Below is a small trained network, with its code and all its weights. Each question gives an input and a target symbol and asks what happens when units are switched off, that is, made to give their printed mean instead of their output.

import numpy as np


def w(rows, s, z=0):
    codes = np.array(rows[::2]) - 128.0
    scale = np.full(codes.shape[1], s)
    scale[-1] = z or s
    return codes * scale


def f(y):
    return y / 2 * (1 + np.tanh(0.7978845608 * (y + 0.044715 * y**3)))


def softmax(a):
    e = np.exp(a - a.max(-1, keepdims=True))
    return e / e.sum(-1, keepdims=True)


def log_softmax(a):
    a = a - a.max(-1, keepdims=True)
    return a - np.log(np.exp(a).sum(-1, keepdims=True))


def net(x, mask):
    ids = ['αγδζηθξστψω'.index(c) for c in x.split()]
    T = len(ids)
    res = E[ids] + P[:T]
    q, k, v = (res @ M[0].T for M in (Q, K, V))
    z = softmax(np.where(np.tri(T) > 0, q @ k.T / 4**0.5, -1e9)) @ v
    res = res + np.where(mask[0], z, O[0][:, -1]) @ O[0][:, :-1]
    y = f(res @ A[0][:, :-1].T + A[0][:, -1])
    res = res + np.where(mask[1:9], y, B[0][:, -1]) @ B[0][:, :-1]
    return log_softmax(res[-1] @ U[:, :-1].T + U[:, -1])


Q, K, V, O, A, B = {}, {}, {}, {}, {}, {}
E = w([
[207,94,27,174,233,223],'α',
[131,84,2,22,124,191],'γ',
[105,69,224,105,166,98],'δ',
[73,139,97,86,91,153],'ζ',
[71,77,92,178,116,131],'η',
[22,146,201,114,138,97],'θ',
[137,22,72,59,150,75],'ξ',
[56,39,66,82,80,149],'σ',
[67,147,234,108,99,55],'τ',
[16,118,86,77,219,57],'ψ',
[149,67,171,125,124,215],'ω',
],0.021)
P = w([
[2,67,241,28,58,188],'0',
[154,138,167,206,135,106],'1',
[100,158,58,186,149,51],'2',
[148,119,105,197,127,95],'3',
[143,144,178,181,124,86],'4',
[129,118,84,180,117,88],'5',
[87,200,78,184,163,102],'6',
[91,154,96,129,127,63],'7',
],0.0053)
Q[0] = w([
[171,207,110,141,145,138],'H1',
[146,100,134,105,129,94],'H1',
[3,54,169,60,123,181],'H1',
[54,101,153,104,137,115],'H1',
],0.014)
K[0] = w([
[116,138,83,176,139,116],'H1',
[188,125,105,105,99,111],'H1',
[6,28,175,26,118,184],'H1',
[89,115,165,80,125,117],'H1',
],0.013)
V[0] = w([
[202,94,87,170,179,69],'H1',
[207,183,147,2,77,186],'H1',
[179,126,158,129,3,59],'H1',
[95,222,96,92,199,135],'H1',
],0.0082)
O[0] = w([
[93,152,81,99,67,108,2],'H1',
[135,164,73,254,177,187,101],'H1',
[171,243,164,104,124,180,51],'H1',
[254,111,95,143,80,144,146],'H1',
],0.0077,0.0082)
A[0] = w([
[94,94,75,207,79,150,76],'N1',
[91,109,162,184,166,48,14],'N2',
[100,85,83,131,43,254,248],'N3',
[179,166,39,76,108,198,6],'N4',
[105,178,17,81,169,130,153],'N5',
[27,52,151,154,80,59,120],'N6',
[110,203,182,191,16,34,205],'N7',
[181,123,174,126,76,243,253],'N8',
],0.0088,0.0018)
B[0] = w([
[146,169,127,108,151,221,149],'N1',
[146,100,196,131,118,183,211],'N2',
[149,205,118,107,100,58,168],'N3',
[194,110,206,160,163,178,144],'N4',
[121,115,199,162,103,91,186],'N5',
[116,165,68,115,138,204,254],'N6',
[123,97,81,155,106,47,160],'N7',
[131,92,161,180,140,5,140],'N8',
],0.012,0.015)
U = w([
[169,66,106,118,125,174,146],'α',
[173,168,195,111,192,96,180],'γ',
[194,133,249,82,120,221,18],'δ',
[134,248,127,86,142,139,134],'ζ',
[162,164,123,221,134,216,92],'η',
[111,180,199,137,78,239,99],'θ',
[90,125,128,123,254,139,101],'ξ',
[97,213,157,110,97,185,80],'σ',
[75,173,171,154,49,167,255],'τ',
[118,127,208,95,172,207,99],'ψ',
[99,97,160,233,62,127,186],'ω',
],0.0078,0.0048)

Each question gives the input, a string of symbols that net reads in full, and the target symbol t.
The units are the heads (4 rows each of Q, K, V and O) and the neurons (one row each of A and B). Each row of codes is followed by its name. A weight is (code - 128) times the scale printed after its matrix; where a second scale follows, it is the last column's (O, A, B and U).
mask holds one flag per unit, heads first, then neurons. A switched-off unit (its flag False) gives its mean, the last column of its rows in O or B, instead of its output. The means were averaged over made-up inputs and are rounded, as every weight is.
A unit's drop is (log p(t) with every unit on - log p(t) with that unit switched off) / (log p(t) with every unit on - log p(t) with every unit switched off).
The circuit of an input: a set's keep is (log p(t) with only the set's units on - log p(t) with every unit switched off) / (log p(t) with every unit on - log p(t) with every unit switched off). Starting from all 9 units, units are removed one at a time, each time the one whose removal leaves the highest keep (on an exact tie, the one counted first), for as long as the keep stays at least 0.8.
circuit, biggest first: the units of the circuit, biggest drop first
unit that matters most: the unit with the biggest drop
top k neurons: the k neurons with the biggest drops, biggest first
drop of u: that unit's drop, to one decimal
input δ τ ζ ψ ψ ψ, target ψ: circuit, biggest first : N2; H1; N7
input α ξ θ ψ δ ψ ζ, target ζ: circuit, biggest first : N2; N3
input ω θ ψ ω ζ ψ ψ η, target η: circuit, biggest first : H1; N1
input γ η ξ ω δ ζ ω, target η: circuit, biggest first : H1
input θ ψ τ ψ ξ ψ γ, target δ: top 2 neurons : N4; N7
input θ ψ ξ ψ τ ξ τ ω, target ω: top 3 neurons : N8; N6; N1
input ω δ η, target θ: top 2 neurons : N1; N2
input γ τ ψ ψ, target η: top 2 neurons : N1; N2
input ξ ψ δ ψ τ, target ω: top 3 neurons : N7; N1; N3
input γ ξ ψ τ ψ ψ ξ γ, target η: top 3 neurons : N4; N2; N1
input ψ α τ, target α: top 3 neurons : N6; N7; N5
input γ ψ ψ σ τ, target ω: drop of N7 : 1.3
input γ θ ψ τ, target η: drop of H1 : 0.8
input σ ψ γ, target γ: unit that matters most : N6
input γ ψ ψ τ, target η: drop of N5 : 0.1
input ψ ψ ψ ψ τ δ, target α: drop of N4 : 0.1
